[[  5  14 -12  -5   5  13 -12  -6  -5   4  13  16  24]
 [ 18  34 -12  -2 -12   7  -4 -16  -2  -7   7  33  23]
 [ 25  25  24  13  -6  25  -2  -4  -5 -15  20  37 -28]
 [  2  11  18   2  22   8  18 -17  19  40   0  14  20]
 [ 10  14  -7   1   4  24  -7 -14  -4  -7  13  25  19]
 [ 27  13  32  12  22  -6  18 -43  66  -6  14   9  28]
 [-27  35  28   8   8  20 -10  -8  71 -18  22 -17  30]]
->
[[-27  35  28   8   8  20 -10  -8  71 -18  22 -17  30]
 [  2  11  18   2  22   8  18 -17  19  40   0  14  20]
 [  5  14 -12  -5   5  13 -12  -6  -5   4  13  16  24]
 [ 10  14  -7   1   4  24  -7 -14  -4  -7  13  25  19]
 [ 18  34 -12  -2 -12   7  -4 -16  -2  -7   7  33  23]
 [ 25  25  24  13  -6  25  -2  -4  -5 -15  20  37 -28]
 [ 27  13  32  12  22  -6  18 -43  66  -6  14   9  28]]

[[ 57  -8  54  48  35  -6 -22 -16 -52  30]
 [-77  41 -21  64  23 -40 -52 -78  62  32]
 [-59  35   3 -74 -69  13  60 -25   0  23]
 [-23  24 -25 -39  20 -22   3  63  72  58]]
->
[[-77  41 -21  64  23 -40 -52 -78  62  32]
 [-59  35   3 -74 -69  13  60 -25   0  23]
 [-23  24 -25 -39  20 -22   3  63  72  58]
 [ 57  -8  54  48  35  -6 -22 -16 -52  30]]

[[ 63  36  47 -18 -67 -25]
 [ 58 -23 -50  20 -25 -59]
 [ 45  61 -14   5 -73 -30]
 [-22 -25 -30 -18 -98  15]
 [ 39  -5 -15  47  24   2]
 [ 21 -17  -2  70  -3   1]
 [ 37  -9  14   8 -23  62]]
->
[[-22 -25 -30 -18 -98  15]
 [ 21 -17  -2  70  -3   1]
 [ 37  -9  14   8 -23  62]
 [ 39  -5 -15  47  24   2]
 [ 45  61 -14   5 -73 -30]
 [ 58 -23 -50  20 -25 -59]
 [ 63  36  47 -18 -67 -25]]

[[-61 -31 -38  36 -15  19  23 -12 -11  23   0  42 -13]
 [-20  48   2 -18 -14 -27 -54   4 -27   5 -25  45 -25]
 [-80 -27 -28 -24 -22   2 -25 -23 -10  12  18   1 -30]
 [-15  34  13 -44 -40 -43 -55 -16 -16 -26  -7 -22 -13]]
->
[[-80 -27 -28 -24 -22   2 -25 -23 -10  12  18   1 -30]
 [-61 -31 -38  36 -15  19  23 -12 -11  23   0  42 -13]
 [-20  48   2 -18 -14 -27 -54   4 -27   5 -25  45 -25]
 [-15  34  13 -44 -40 -43 -55 -16 -16 -26  -7 -22 -13]]

[[-47 -16  16 -29  -6  18  11  16  45 -15]
 [ -1  17   5 -42   8  10 -13  -5 -64 -20]
 [ 10  -6   9 -58  17   3 -17  23  59 -21]
 [-20   6   1  36 -37  -2  11 -57 -91  20]]
->
[[-47 -16  16 -29  -6  18  11  16  45 -15]
 [-20   6   1  36 -37  -2  11 -57 -91  20]
 [ -1  17   5 -42   8  10 -13  -5 -64 -20]
 [ 10  -6   9 -58  17   3 -17  23  59 -21]]

[[ 58  47  39  51  52  60  82  36  48  49  44]
 [-40 -48 -34 -48 -29 -35 -99 -33 -40 -35 -33]]
->
[[-40 -48 -34 -48 -29 -35 -99 -33 -40 -35 -33]
 [ 58  47  39  51  52  60  82  36  48  49  44]]

[[-51 -52 -51  53  56  55  56 -50 -52  53  60 -50 -48  53 -49 -52]
 [-61 -65 -59  65  65  68  71 -65 -61  67  66 -62 -61  67 -60 -58]]
->
[[-61 -65 -59  65  65  68  71 -65 -61  67  66 -62 -61  67 -60 -58]
 [-51 -52 -51  53  56  55  56 -50 -52  53  60 -50 -48  53 -49 -52]]
---
[[ 97  16   2  17  18]
 [ 85  20   3  18   8]
 [  3   2  -1  -1  -1]
 [  3   2  -1   0   0]
 [  9   2   2   3  -1]
 [-30  -5  -6  -6   4]
 [  3   2   0   0  -1]]
->
[[ 16   2  17  18  97]
 [ 20   3  18   8  85]
 [  2  -1  -1  -1   3]
 [  2  -1   0   0   3]
 [  2   2   3  -1   9]
 [ -5  -6  -6   4 -30]
 [  2   0   0  -1   3]]

[[-55 -14  -6 -45  10  63 -97  15 -17]
 [ 50 -81  36  63 -26  12  24  22 -15]
 [-42 -23  29  24  33  25 -40  13 -38]]
->
[[-14  -6 -45  10  63 -97  15 -17 -55]
 [-81  36  63 -26  12  24  22 -15  50]
 [-23  29  24  33  25 -40  13 -38 -42]]

[[ 10 -60  34 -55  -3  71]
 [-22 -50  45 -43  24  92]
 [  8  36 -25  30 -15 -60]
 [-27 -41  42 -35  27  86]
 [-19 -37  35 -34  23  72]
 [ 27  44 -43  37 -28 -87]
 [ -1 -63  41 -56   5  85]
 [ -2 -53  34 -44   9  75]
 [ -3 -64  44 -58   6  87]]
->
[[-60  34 -55  -3  71  10]
 [-50  45 -43  24  92 -22]
 [ 36 -25  30 -15 -60   8]
 [-41  42 -35  27  86 -27]
 [-37  35 -34  23  72 -19]
 [ 44 -43  37 -28 -87  27]
 [-63  41 -56   5  85  -1]
 [-53  34 -44   9  75  -2]
 [-64  44 -58   6  87  -3]]

[[ 27  19  31  32 -25 -25  27  28]
 [ 67  53 -29 -22 -26 -27  22  43]
 [ 69  61 -32 -33 -27 -27  19  53]
 [-18  -4  95  87 -24 -24  34   5]
 [ 50  39  -6   0 -26 -26  25  34]
 [ 41  34   9  16 -26 -26  27  27]
 [ 44  36   4  10 -25 -26  25  31]
 [ 57  55 -18 -15 -27 -27  23  39]
 [ 34  36  16  15 -26 -26  26  31]]
->
[[ 19  31  32 -25 -25  27  28  27]
 [ 53 -29 -22 -26 -27  22  43  67]
 [ 61 -32 -33 -27 -27  19  53  69]
 [ -4  95  87 -24 -24  34   5 -18]
 [ 39  -6   0 -26 -26  25  34  50]
 [ 34   9  16 -26 -26  27  27  41]
 [ 36   4  10 -25 -26  25  31  44]
 [ 55 -18 -15 -27 -27  23  39  57]
 [ 36  16  15 -26 -26  26  31  34]]

[[-13 -90 -10 -77  -1]
 [ 72 -53  18 -11 -80]
 [ 20  81   8  68  11]
 [-18 -84   2 -63  -4]
 [ 90  27 -52  -2  -5]
 [-11   6  73  38 -72]
 [ 14  -1 -71 -49  59]]
->
[[-90 -10 -77  -1 -13]
 [-53  18 -11 -80  72]
 [ 81   8  68  11  20]
 [-84   2 -63  -4 -18]
 [ 27 -52  -2  -5  90]
 [  6  73  38 -72 -11]
 [ -1 -71 -49  59  14]]

[[-53 -48 -54  36  44 -85  23 -20 -19]
 [ 16 -13 -28 -45  -7 -30  47 -56 -68]
 [-67  30 -46  -6 -90   7   3  16  -5]
 [ -3 -79 -81  -2  30   9  43 -13   2]
 [ 34 -73 -20  35  10 -15 -50 -18 -59]
 [-14  42  22 -67 -31  59 -89 -42   7]
 [ -8  21  20 -82 -38 -39 -36  44  27]
 [-72 -47  44  -9 -20   4 -39  32  67]
 [ 36 -24 -28  11 -55 -56  11 -63 -32]]
->
[[-48 -54  36  44 -85  23 -20 -19 -53]
 [-13 -28 -45  -7 -30  47 -56 -68  16]
 [ 30 -46  -6 -90   7   3  16  -5 -67]
 [-79 -81  -2  30   9  43 -13   2  -3]
 [-73 -20  35  10 -15 -50 -18 -59  34]
 [ 42  22 -67 -31  59 -89 -42   7 -14]
 [ 21  20 -82 -38 -39 -36  44  27  -8]
 [-47  44  -9 -20   4 -39  32  67 -72]
 [-24 -28  11 -55 -56  11 -63 -32  36]]
---
[[49 64 59 38 64]
 [59 49 27 54 51]
 [53 44 76 41 47]
 [44 48 65 77 36]]
->
[[49 64]
 [59 49]
 [53 44]]

[[ 74 -12 -24  41 -34]
 [ 60 -26 -18  42 -39]
 [ 77  -8 -25  40 -32]
 [ 65 -21 -20  42 -37]
 [ 62 -24 -18  42 -39]]
->
[[ 74 -12]
 [ 60 -26]
 [ 77  -8]]

[[ 20   5   3]
 [ -3 -18  -6]
 [-76  40  18]
 [ 11 -16   6]
 [  3  -4   7]]
->
[[ 20   5]
 [ -3 -18]
 [-76  40]]

[[  3 -35]
 [ -8 -43]
 [-13 -78]
 [ 34  71]]
->
[[  3 -35]
 [ -8 -43]
 [-13 -78]]

[[-49 -46 -44 -39]
 [ 44  33  36  33]
 [ 52  52  54  29]
 [ 76  68  60  44]]
->
[[-49 -46]
 [ 44  33]
 [ 52  52]]

[[-57  49  79 -51]
 [-53  64  48 -58]
 [ 53 -62 -55  55]]
->
[[-57  49]
 [-53  64]
 [ 53 -62]]

[[ 58  69 -54   9 -96]
 [ 69  61 -76   3 -82]
 [-11  15  -8  -7  -2]
 [  2  17  -2  13   3]
 [ 10  -3  -7  -7  -9]]
->
[[ 58  69]
 [ 69  61]
 [-11  15]]
